Here is a tiny trained network, its code and every weight. The questions are about switching its units off for an input and a class, where a switched-off unit gives its printed mean instead of its output.

import numpy as np


def w(rows, s, z=0):
    codes = np.array(rows[::2]) - 128.0
    scale = np.full(codes.shape[1], s)
    scale[-1] = z or s
    return codes * scale


def norm(h):
    return h / np.sqrt((h * h).mean(-1, keepdims=True) + 1e-5)


def f(y):
    return np.maximum(y, 0)


def log_softmax(a):
    a = a - a.max(-1, keepdims=True)
    return a - np.log(np.exp(a).sum(-1, keepdims=True))


def net(x, mask):
    res = np.array(x, float).reshape(1, 5) / 4 @ E
    u = 0
    for l in range(3):
        y = f(norm(res) @ A[l][:, :-1].T + A[l][:, -1])
        res = res + np.where(mask[u : u + 7], y, B[l][:, -1]) @ B[l][:, :-1]
        u += 7
    return log_softmax(norm(res)[-1] @ U[:, :-1].T + U[:, -1])


A, B = {}, {}
E = w([
[125,123,135],'x0',
[126,123,136],'x1',
[123,120,140],'x2',
[183,145,227],'x3',
[179,2,81],'x4',
],0.0097)
A[0] = w([
[159,99,243,185],'L0N0',
[73,144,133,99],'L0N1',
[107,172,169,202],'L0N2',
[194,117,208,7],'L0N3',
[206,153,136,11],'L0N4',
[12,133,29,99],'L0N5',
[187,116,186,97],'L0N6',
],0.011,0.0016)
B[0] = w([
[75,109,87,242],'L0N0',
[135,203,108,163],'L0N1',
[230,172,28,194],'L0N2',
[57,79,132,211],'L0N3',
[80,131,198,162],'L0N4',
[2,32,174,254],'L0N5',
[251,152,189,204],'L0N6',
],0.0069,0.0061)
A[1] = w([
[84,102,98,2],'L1N0',
[173,63,74,79],'L1N1',
[175,174,82,84],'L1N2',
[254,159,184,178],'L1N3',
[153,129,218,122],'L1N4',
[129,130,188,41],'L1N5',
[47,191,152,91],'L1N6',
],0.012,0.0022)
B[1] = w([
[80,101,120,177],'L1N0',
[191,241,160,217],'L1N1',
[127,139,62,152],'L1N2',
[25,29,109,254],'L1N3',
[44,83,165,210],'L1N4',
[106,76,169,161],'L1N5',
[255,150,131,211],'L1N6',
],0.0071,0.0058)
A[2] = w([
[186,77,110,78],'L2N0',
[55,189,111,193],'L2N1',
[162,192,136,82],'L2N2',
[135,109,176,226],'L2N3',
[67,168,66,81],'L2N4',
[181,2,111,2],'L2N5',
[134,118,70,32],'L2N6',
],0.01,0.0014)
B[2] = w([
[234,255,141,177],'L2N0',
[167,83,147,198],'L2N1',
[126,182,81,159],'L2N2',
[72,94,15,183],'L2N3',
[166,100,157,183],'L2N4',
[163,235,128,254],'L2N5',
[112,118,138,145],'L2N6',
],0.0085,0.006)
U = w([
[21,43,196,247],'0',
[254,251,150,9],'1',
],0.0074,0.0013)

Each question gives the input, the list of numbers given to net, and the class t.
The units are the neurons (one row each of A and B). Each row of codes is followed by its name. A weight is (code - 128) times the scale printed after its matrix; where a second scale follows, it is the last column's (A, B and U).
mask holds one flag per neuron, layer by layer. A switched-off neuron (its flag False) gives its mean, the last column of its row in B, instead of its output. The means were averaged over made-up inputs and are rounded, as every weight is.
A unit's drop is (log p(t) with every unit on - log p(t) with that unit switched off) / (log p(t) with every unit on - log p(t) with every unit switched off).
unit that matters most: the unit with the biggest drop
top k neurons: the k neurons with the biggest drops, biggest first
k most important neurons of layer l: the k neurons of layer l with the biggest drops, biggest first
drop of u: that unit's drop, to one decimal
input [-7,3,-3,1,-1], class 0: unit that matters most : L0N5
input [7,3,3,-2,-3], class 1: top 2 neurons : [L1N6; L1N3]
input [6,-2,2,3,4], class 1: 2 most important neurons of layer 2 : [L2N5; L2N0]
input [-4,5,-1,-7,8], class 1: top 3 neurons : [L1N3; L1N1; L2N5]
input [3,3,1,-4,5], class 1: 2 most important neurons of layer 0 : [L0N3; L0N0]
input [-7,5,1,-3,6], class 1: drop of L2N3 : 0.0
input [4,-6,4,6,-4], class 0: drop of L1N3 : 0.1
input [2,2,-7,2,-1], class 0: drop of L0N6 : 0.3
input [-4,7,-4,6,-5], class 0: 2 most important neurons of layer 1 : [L1N3; L1N1]
input [-3,0,-3,5,8], class 1: drop of L2N0 : 0.1
